Here is a tiny trained network, its code and every weight. The questions are about switching its units off for an input and a target symbol, where a switched-off unit gives its printed mean instead of its output.

import numpy as np


def w(rows, s, z=0):
    codes = np.array(rows[::2]) - 128.0
    scale = np.full(codes.shape[1], s)
    scale[-1] = z or s
    return codes * scale


def norm(h):
    return h / np.sqrt((h * h).mean(-1, keepdims=True) + 1e-5)


def f(y):
    return np.maximum(y, 0)


def softmax(a):
    e = np.exp(a - a.max(-1, keepdims=True))
    return e / e.sum(-1, keepdims=True)


def log_softmax(a):
    a = a - a.max(-1, keepdims=True)
    return a - np.log(np.exp(a).sum(-1, keepdims=True))


def net(x, mask):
    ids = ['αβγδζηθλμξπστφψω'.index(c) for c in x.split()]
    T = len(ids)
    res = E[ids] + P[:T]
    u = 0
    for l in range(2):
        r = norm(res)
        for j in range(2):
            rows = slice(4 * j, 4 * j + 4)
            q, k, v = (r @ M[l][rows].T for M in (Q, K, V))
            z = softmax(np.where(np.tri(T) > 0, q @ k.T / 4**0.5, -1e9)) @ v
            o = O[l][rows]
            res = res + np.where(mask[u + j], z, o[:, -1]) @ o[:, :-1]
        u += 2
        y = f(norm(res) @ A[l][:, :-1].T + A[l][:, -1])
        res = res + np.where(mask[u : u + 16], y, B[l][:, -1]) @ B[l][:, :-1]
        u += 16
    return log_softmax(norm(res)[-1] @ U[:, :-1].T + U[:, -1])


Q, K, V, O, A, B = {}, {}, {}, {}, {}, {}
E = w([
[155,140,92,99,136,168,125],'α',
[159,98,142,236,94,15,12],'β',
[118,128,146,95,247,102,133],'γ',
[158,74,52,146,135,168,148],'δ',
[199,154,71,128,111,191,164],'ζ',
[150,96,100,103,191,146,129],'η',
[134,3,126,107,131,69,86],'θ',
[230,134,73,191,84,79,87],'λ',
[54,117,117,164,160,208,86],'μ',
[155,140,88,145,100,163,105],'ξ',
[92,160,120,87,168,120,126],'π',
[181,76,126,112,217,91,177],'σ',
[191,84,53,126,140,146,180],'τ',
[155,111,107,42,241,127,198],'φ',
[215,212,83,129,158,59,139],'ψ',
[150,243,64,48,16,205,117],'ω',
],0.017)
P = w([
[165,106,110,202,135,193,55],'0',
[63,115,35,252,147,115,168],'1',
[209,83,169,115,155,142,162],'2',
[212,74,5,82,193,157,6],'3',
[13,155,15,95,176,87,104],'4',
[216,99,165,107,121,113,174],'5',
],0.014)
Q[0] = w([
[127,132,66,129,137,75,135],'L0H1',
[1,114,181,135,83,181,128],'L0H1',
[163,117,171,155,107,96,149],'L0H1',
[159,134,105,135,144,103,64],'L0H1',
[26,124,186,145,83,183,144],'L0H2',
[117,98,178,127,139,185,80],'L0H2',
[160,122,231,135,94,145,193],'L0H2',
[113,165,111,106,150,162,121],'L0H2',
],0.029)
K[0] = w([
[106,124,111,128,90,115,178],'L0H1',
[90,146,190,175,159,254,134],'L0H1',
[140,109,165,145,101,96,87],'L0H1',
[162,132,90,107,157,106,186],'L0H1',
[83,104,178,190,165,245,99],'L0H2',
[147,101,136,112,154,169,151],'L0H2',
[187,147,185,190,142,117,55],'L0H2',
[129,155,90,115,155,154,131],'L0H2',
],0.028)
V[0] = w([
[149,186,163,181,171,121,148],'L0H1',
[136,145,148,147,110,145,207],'L0H1',
[118,107,144,133,134,109,107],'L0H1',
[173,253,101,174,197,148,116],'L0H1',
[191,153,130,180,123,62,56],'L0H2',
[100,64,172,199,92,171,96],'L0H2',
[98,130,85,102,143,52,150],'L0H2',
[52,93,138,99,112,176,82],'L0H2',
],0.012)
O[0] = w([
[189,183,164,152,154,72,136,103],'L0H1',
[206,132,83,152,61,100,149,29],'L0H1',
[116,116,160,130,127,132,114,145],'L0H1',
[155,248,106,137,252,88,152,186],'L0H1',
[232,254,209,119,154,43,117,247],'L0H2',
[181,120,201,245,106,201,92,73],'L0H2',
[104,125,79,112,61,24,113,201],'L0H2',
[85,114,181,198,155,178,68,3],'L0H2',
],0.0074,0.005)
A[0] = w([
[154,167,170,77,108,154,191,38],'L0N1',
[72,169,145,188,110,137,122,72],'L0N2',
[238,80,105,45,127,137,71,69],'L0N3',
[57,119,118,155,75,113,197,79],'L0N4',
[163,116,162,18,166,158,57,124],'L0N5',
[197,170,128,110,101,158,76,53],'L0N6',
[70,148,119,138,100,165,66,30],'L0N7',
[108,118,103,155,128,92,190,67],'L0N8',
[197,37,206,123,152,62,223,3],'L0N9',
[212,94,118,18,53,119,109,134],'L0N10',
[89,139,157,106,180,101,202,110],'L0N11',
[191,35,137,51,118,114,152,32],'L0N12',
[140,71,210,98,17,135,239,24],'L0N13',
[143,45,187,133,171,58,182,210],'L0N14',
[176,85,254,6,127,89,165,61],'L0N15',
[134,119,205,8,46,175,95,77],'L0N16',
],0.014,0.0034)
B[0] = w([
[116,63,103,108,123,87,142,159],'L0N1',
[115,175,134,94,114,143,121,141],'L0N2',
[236,88,114,128,104,120,79,254],'L0N3',
[193,184,136,153,178,103,128,154],'L0N4',
[166,96,111,145,132,206,71,225],'L0N5',
[98,124,159,112,82,197,107,177],'L0N6',
[119,132,136,76,120,129,153,149],'L0N7',
[80,146,150,122,98,193,79,168],'L0N8',
[37,128,176,93,162,180,111,202],'L0N9',
[121,159,116,161,251,114,109,242],'L0N10',
[183,103,110,169,113,150,121,192],'L0N11',
[114,142,151,201,166,182,144,217],'L0N12',
[91,219,100,98,191,159,82,173],'L0N13',
[144,191,65,125,126,143,113,224],'L0N14',
[166,187,230,139,244,170,84,221],'L0N15',
[99,127,171,43,189,191,41,182],'L0N16',
],0.024,0.0089)
Q[1] = w([
[180,240,130,223,78,199,112],'L1H1',
[40,145,87,132,153,56,180],'L1H1',
[81,167,161,6,176,117,65],'L1H1',
[224,89,74,119,119,88,111],'L1H1',
[147,197,165,114,157,182,181],'L1H2',
[143,93,164,65,169,86,158],'L1H2',
[123,87,102,46,188,98,39],'L1H2',
[94,135,106,59,69,87,90],'L1H2',
],0.021)
K[1] = w([
[194,53,201,125,163,125,80],'L1H1',
[133,195,110,186,70,205,212],'L1H1',
[114,255,118,176,161,54,67],'L1H1',
[168,177,65,83,220,183,128],'L1H1',
[103,57,193,169,152,98,138],'L1H2',
[78,124,107,128,140,109,59],'L1H2',
[72,246,139,147,172,148,160],'L1H2',
[161,189,66,184,93,134,60],'L1H2',
],0.021)
V[1] = w([
[72,51,113,179,166,163,123],'L1H1',
[184,110,99,150,148,182,247],'L1H1',
[97,125,112,224,125,131,127],'L1H1',
[136,174,92,62,130,191,139],'L1H1',
[66,156,198,117,78,188,174],'L1H2',
[160,129,88,37,126,188,226],'L1H2',
[117,98,97,5,187,131,58],'L1H2',
[135,194,112,38,92,124,150],'L1H2',
],0.023)
O[1] = w([
[52,107,177,91,118,94,151,124],'L1H1',
[129,107,142,186,249,90,142,95],'L1H1',
[103,163,201,123,121,104,152,133],'L1H1',
[137,160,83,112,164,94,127,242],'L1H1',
[190,158,169,61,166,169,189,51],'L1H2',
[131,114,152,132,255,130,42,56],'L1H2',
[80,156,156,68,123,59,44,254],'L1H2',
[136,180,123,112,176,179,65,58],'L1H2',
],0.019,0.012)
A[1] = w([
[105,84,173,104,160,197,106,80],'L1N1',
[73,73,148,118,126,56,145,49],'L1N2',
[71,165,113,161,165,110,145,87],'L1N3',
[197,104,182,147,201,119,102,1],'L1N4',
[102,177,238,209,87,196,96,4],'L1N5',
[166,9,110,75,150,139,87,123],'L1N6',
[89,183,117,149,132,189,180,175],'L1N7',
[216,92,110,111,118,168,137,171],'L1N8',
[132,5,175,109,106,152,130,88],'L1N9',
[165,119,124,178,200,125,87,118],'L1N10',
[115,185,95,151,107,48,129,92],'L1N11',
[146,66,158,110,118,145,36,110],'L1N12',
[134,144,136,89,167,74,202,61],'L1N13',
[85,113,140,196,149,187,161,84],'L1N14',
[237,61,236,132,127,139,64,27],'L1N15',
[111,203,106,191,174,143,170,47],'L1N16',
],0.021,0.0064)
B[1] = w([
[70,115,116,159,104,156,111,175],'L1N1',
[156,125,65,128,156,67,126,149],'L1N2',
[153,102,114,181,93,149,127,164],'L1N3',
[127,85,62,103,162,162,206,198],'L1N4',
[93,143,1,167,137,125,131,161],'L1N5',
[70,102,86,215,157,140,150,187],'L1N6',
[169,104,158,101,164,115,129,165],'L1N7',
[117,137,145,150,197,126,109,175],'L1N8',
[96,140,196,123,194,117,129,146],'L1N9',
[136,164,153,64,66,85,147,248],'L1N10',
[106,119,150,105,165,200,148,187],'L1N11',
[177,104,149,126,158,176,178,219],'L1N12',
[151,80,107,109,86,136,77,145],'L1N13',
[180,168,153,123,126,157,130,142],'L1N14',
[150,143,187,128,7,78,48,196],'L1N15',
[71,143,184,169,98,97,117,167],'L1N16',
],0.04,0.017)
U = w([
[111,51,40,93,185,85,178,136],'α',
[163,174,83,174,51,116,6,110],'β',
[115,120,78,101,208,194,22,161],'γ',
[228,99,158,32,98,119,105,162],'δ',
[191,56,151,162,87,70,167,108],'ζ',
[59,28,217,114,93,129,62,66],'η',
[161,118,247,100,216,130,144,177],'θ',
[38,126,65,218,135,181,129,44],'λ',
[146,177,133,133,141,68,225,193],'μ',
[67,147,61,50,48,123,133,145],'ξ',
[189,202,44,63,192,72,123,80],'π',
[172,161,81,161,48,199,198,89],'σ',
[85,185,198,187,61,91,139,143],'τ',
[107,117,162,134,154,213,219,161],'φ',
[169,195,165,226,170,187,128,56],'ψ',
[65,131,152,147,178,19,61,254],'ω',
],0.015,0.0046)

Each question gives the input, a string of symbols that net reads in full, and the target symbol t.
The units are the heads (4 rows each of Q, K, V and O) and the neurons (one row each of A and B). Each row of codes is followed by its name. A weight is (code - 128) times the scale printed after its matrix; where a second scale follows, it is the last column's (O, A, B and U).
mask holds one flag per unit, layer by layer, with each layer's heads first. A switched-off unit (its flag False) gives its mean, the last column of its rows in O or B, instead of its output. The means were averaged over made-up inputs and are rounded, as every weight is.
A unit's drop is (log p(t) with every unit on - log p(t) with that unit switched off) / (log p(t) with every unit on - log p(t) with every unit switched off).
The circuit of an input: a set's keep is (log p(t) with only the set's units on - log p(t) with every unit switched off) / (log p(t) with every unit on - log p(t) with every unit switched off). Starting from the 12 units with the biggest drops (on a tie, the unit counted first), units are removed one at a time, each time the one whose removal leaves the highest keep (on an exact tie, the one counted first), for as long as the keep stays at least 0.8.
units of the circuit, in order: the units of the circuit, biggest drop first
top k neurons: the k neurons with the biggest drops, biggest first
heads that matter: for each layer, one digit per head in row order, 1 if its drop is at least 0.15 and else 0, layers parted by /
input ω π γ η, target λ: units of the circuit, in order -> (L1N6; L0N15)
input γ θ δ δ, target η: heads that matter -> 10 / 00
input θ ψ τ, target π: units of the circuit, in order -> (L0H2)
input τ σ η, target σ: top 3 neurons -> (L0N12; L1N4; L0N3)
input θ λ σ η ξ φ, target δ: top 2 neurons -> (L0N15; L1N15)
input α τ θ δ η, target τ: heads that matter -> 01 / 01
input σ ξ ξ φ θ, target θ: top 2 neurons -> (L0N3; L0N10)
input γ π φ γ λ, target φ: top 2 neurons -> (L1N11; L0N3)
input θ φ θ δ, target α: heads that matter -> 01 / 00
input φ φ μ, target θ: heads that matter -> 01 / 01
input τ λ α ξ, target ψ: heads that matter -> 10 / 01
input δ ω δ φ δ, target π: heads that matter -> 00 / 11
input γ η π, target μ: top 2 neurons -> (L1N10; L0N15)
input τ β φ δ τ, target σ: top 3 neurons -> (L0N3; L0N15; L0N5)
input θ λ φ θ π, target ψ: top 4 neurons -> (L0N3; L0N16; L0N15; L0N10)
input π δ δ, target τ: heads that matter -> 11 / 00
input θ θ θ θ σ ψ, target π: heads that matter -> 11 / 10
input ξ θ γ α τ, target ξ: top 2 neurons -> (L0N14; L0N12)
input ω η φ θ ξ ζ, target γ: heads that matter -> 10 / 00
input π τ α φ π α, target ζ: heads that matter -> 11 / 01
input π φ α, target ζ: heads that matter -> 10 / 00
input ψ θ λ γ ω η, target δ: top 3 neurons -> (L1N15; L0N15; L1N4)
input ω θ ψ θ τ, target ξ: heads that matter -> 01 / 10
input λ ζ τ β, target ζ: heads that matter -> 00 / 00
input θ ψ θ θ π, target β: heads that matter -> 01 / 11
input λ γ φ, target δ: top 3 neurons -> (L1N15; L1N4; L1N10)
input ξ γ τ, target ω: top neuron -> (L0N9)
input π θ θ α γ φ, target γ: top 2 neurons -> (L0N16; L1N5)
